Small tables with named rows and columns. After each table, cells are looked up by row and column.

liv:
	gesala	minutu	nor	rofup	fum	fov	lepel	ruf	kerinuk	pobizuz
penov	-2.1	-0.4	-1.3	1.4	-1.6	2.0	-0.1	-1.7	1.3	-2.3
val	1.5	-0.4	-1.6	-1.1	0.3	-1.4	0.0	1.5	0.0	-0.4
tur	-7.3	3.4	6.0	5.9	0.0	4.1	1.6	-7.9	-2.9	-1.1
kemebu	-1.9	-1.0	0.2	-0.5	-1.7	0.7	-1.5	-1.6	0.1	-0.4
maz	-2.4	-1.3	-2.0	0.9	-2.6	2.3	-0.9	-1.7	2.0	-2.4
vefur	-1.0	-0.1	0.5	0.2	-0.5	0.4	-0.4	-1.0	-0.2	-0.1
gipopud	-2.1	-0.4	-1.4	1.3	-1.6	1.9	-0.1	-1.8	1.1	-2.4
mabaful	-2.3	-0.8	-1.8	1.3	-2.1	2.2	-0.3	-1.8	1.6	-2.6
guseb	0.4	-1.5	-1.0	-1.6	-1.0	-0.8	-1.3	0.6	0.3	0.4

What is the nor of kemebu in liv?
0.2
What is the pobizuz of guseb in liv?
0.4
What is the nor of guseb in liv?
-1.0
What is the kerinuk of penov in liv?
1.3
What is the fov of penov in liv?
2.0
What is the nor of mabaful in liv?
-1.8
What is the fov of vefur in liv?
0.4
What is the minutu of val in liv?
-0.4
What is the gesala of tur in liv?
-7.3
What is the gesala of vefur in liv?
-1.0

Table pugev
columns: bef, moribo
giga: [149, 59]
zodu: [196, 175]
nesi: [5, 210]
davilo: [105, 23]
vapomib: [225, 162]
zugadi: [136, 254]
mami: [115, 154]

bef of vapomib: 225
moribo of zodu: 175
bef of zugadi: 136
moribo of nesi: 210
bef of mami: 115
moribo of mami: 154
bef of davilo: 105
moribo of giga: 59
moribo of davilo: 23
moribo of zugadi: 254
bef of giga: 149
moribo of vapomib: 162
bef of nesi: 5
bef of zodu: 196
Which row has the largest bef? vapomib

gor
fields: nezola, zavigu, voza, luruva, zad, lim, let, gov, dofo, rez
rotisi: [147, 123, 79, 74, 163, 161, 135, 109, 92, 90]
derufo: [136, 157, 100, 68, 120, 139, 102, 92, 53, 126]
posa: [94, 129, 108, 140, 84, 62, 72, 143, 111, 98]
papuzi: [114, 169, 106, 93, 92, 97, 95, 75, 49, 116]
tarudur: [106, 186, 77, 100, 193, 163, 157, 105, 42, 92]
zagizo: [173, 153, 126, 43, 106, 157, 101, 53, 40, 111]
disag: [104, 104, 128, 104, 49, 100, 94, 88, 104, 121]
batu: [134, 96, 100, 68, 133, 113, 122, 95, 109, 118]
turo: [150, 82, 134, 79, 101, 129, 102, 85, 120, 123]
rodab: [87, 109, 128, 140, 83, 73, 71, 153, 130, 113]
komu: [61, 122, 109, 149, 159, 117, 146, 143, 114, 116]

posa, gov: 143
zagizo, voza: 126
derufo, lim: 139
papuzi, nezola: 114
disag, zad: 49
rodab, gov: 153
zagizo, lim: 157
disag, let: 94
komu, luruva: 149
derufo, let: 102
batu, dofo: 109
batu, voza: 100
tarudur, luruva: 100
zagizo, let: 101
komu, rez: 116
turo, luruva: 79
batu, nezola: 134
tarudur, zavigu: 186
posa, luruva: 140
rodab, luruva: 140
Row with the largest let: tarudur

viv:
,pivu,zaso,pageb,fif,fol,bama,sogori,pulof,kigap
toz,71,81,57,77,123,93,112,166,78
mopuzi,230,148,86,119,109,89,34,224,22
fugerad,163,161,228,152,81,116,125,94,116
pobat,255,102,150,130,166,238,85,246,137
lugi,123,132,122,59,251,104,35,76,175

What is the kigap of toz in viv?
78
What is the bama of fugerad in viv?
116
What is the fif of pobat in viv?
130
What is the pulof of lugi in viv?
76
What is the kigap of mopuzi in viv?
22
What is the bama of pobat in viv?
238
What is the bama of mopuzi in viv?
89
What is the zaso of pobat in viv?
102
What is the pageb of lugi in viv?
122
What is the fol of toz in viv?
123
What is the fol of pobat in viv?
166
What is the zaso of mopuzi in viv?
148
What is the zaso of fugerad in viv?
161
Which row has the largest pageb? fugerad

dinomuz:
	mufalan	bup	zevuvo	rif	fis	rolafa	zonuv	nesevu	rof
tebibov	-0.58	-0.07	-0.06	0.51	-0.45	-0.22	-0.20	-0.65	0.25
daded	-0.21	0.26	0.08	-0.34	-0.27	-0.08	-0.22	0.00	-0.52
depef	0.19	0.82	0.46	-0.06	0.21	-0.05	0.02	-0.15	-0.22
tozof	-0.01	0.01	0.00	0.41	-0.20	0.07	-0.43	-0.02	-0.48
zored	0.23	-0.02	-0.19	0.24	-0.21	0.34	-0.04	-0.33	-0.05
zusate	0.16	0.25	0.27	-0.28	-0.27	0.10	-0.10	0.60	-0.36
loru	-0.41	0.18	0.40	-0.50	-0.37	-0.17	-0.44	-0.54	0.32
panoba	-0.51	0.12	-0.13	0.08	-0.34	-0.23	-0.22	-0.75	-0.22
gulom	-0.08	0.43	-0.01	-0.24	-0.11	0.31	0.18	0.08	-0.16
pekoz	0.44	-0.21	-0.15	-0.29	-0.53	-0.14	-0.47	-0.52	-0.34
mifuris	-0.06	-0.43	0.25	0.28	-0.18	-0.04	-0.48	-0.01	-0.44
tamu	0.24	0.31	-0.34	0.44	0.41	0.27	-0.08	-0.52	-0.08
seb	-0.18	0.31	-0.66	-0.43	-0.27	0.08	-0.29	-0.06	-0.26

rof of pekoz = -0.34
zonuv of gulom = 0.18
nesevu of pekoz = -0.52
bup of seb = 0.31
mufalan of tozof = -0.01
nesevu of zusate = 0.60
zonuv of seb = -0.29
rof of daded = -0.52
rif of seb = -0.43
rif of tebibov = 0.51
bup of tozof = 0.01
zonuv of depef = 0.02
rof of zored = -0.05
rolafa of mifuris = -0.04
rif of gulom = -0.24
zevuvo of loru = 0.40
nesevu of seb = -0.06
fis of gulom = -0.11
fis of loru = -0.37
bup of panoba = 0.12
Which row has the largest rof? loru

guk
         vufi  rufosel  gumum  lokegi  luvag  pivavuk  tabub  bibezit    muk
tiben   48033    48422  59976   47629  78416    49915  54136    58455  46843
tezose  46980    53530  44474   57946   9158    40544  89194    49175  52122
zabo    46639    47771  50271   50125  31284    62122  59987    57145  41872
mot     47477    48844  56610   47317  43137    49671  52532    61003  56955
vez     32203    51319  42992   57309  31457    39017  55561    55854  49850
tosut   61983    52780  50647   46936  52666    39871  63586    61478  55649
der     69661    56468  53889   57306  69724    66149  88143    52402  48995
zaz     52574    48694  51623   63316  64718    53987  29007    57874  49930
zevut   36288    48575  46771   51819  13197    55001  69705    38826  56925

muk of zevut is 56925
tabub of tosut is 63586
muk of tiben is 46843
tabub of zaz is 29007
rufosel of mot is 48844
rufosel of der is 56468
luvag of tiben is 78416
vufi of der is 69661
gumum of tosut is 50647
lokegi of zaz is 63316
pivavuk of der is 66149
rufosel of zevut is 48575
rufosel of tiben is 48422
bibezit of zabo is 57145
pivavuk of tezose is 40544
vufi of tezose is 46980
vufi of tosut is 61983
Which row has the largest vufi? der

bop =
|  | sebisa | tusufes | gupob | fer |
|---|---|---|---|---|
| ran | 77 | 56 | 87 | 54 |
| zukeves | 58 | 59 | 56 | 57 |
| vugir | 54 | 56 | 53 | 81 |
| bor | 92 | 73 | 82 | 60 |
| sot | 72 | 49 | 55 | 81 |
| givisi | 45 | 53 | 24 | 87 |
| vamu | 59 | 59 | 68 | 68 |
| ruru | 66 | 71 | 94 | 55 |

sebisa of vugir is 54
tusufes of bor is 73
sebisa of zukeves is 58
gupob of bor is 82
sebisa of givisi is 45
gupob of sot is 55
sebisa of sot is 72

Table tevegol
         rivanu  derov  vedis
gaf        -303    111   -546
bulus      -645    365   -681
lomi         36   -376    554
gev         491   -456   -452
nefero      350    335   -269
tuz         459    398   -713
fezufer     247   -617   -685
napuro      501   -634     12
zato        438   -679    529
pizabav     -13    549   -739
sek        -313    353    127
modu        252   -742    440
kileme     -673    118   -331
vuro        562     53    580

What is the rivanu of lomi in tevegol? 36
What is the rivanu of gev in tevegol? 491
What is the derov of fezufer in tevegol? -617
What is the derov of kileme in tevegol? 118
What is the derov of modu in tevegol? -742
What is the rivanu of bulus in tevegol? -645
What is the vedis of tuz in tevegol? -713
What is the rivanu of vuro in tevegol? 562
What is the vedis of gev in tevegol? -452
What is the vedis of sek in tevegol? 127
What is the rivanu of nefero in tevegol? 350
What is the rivanu of kileme in tevegol? -673
What is the derov of gaf in tevegol? 111
What is the rivanu of gaf in tevegol? -303
Which row has the largest derov? pizabav

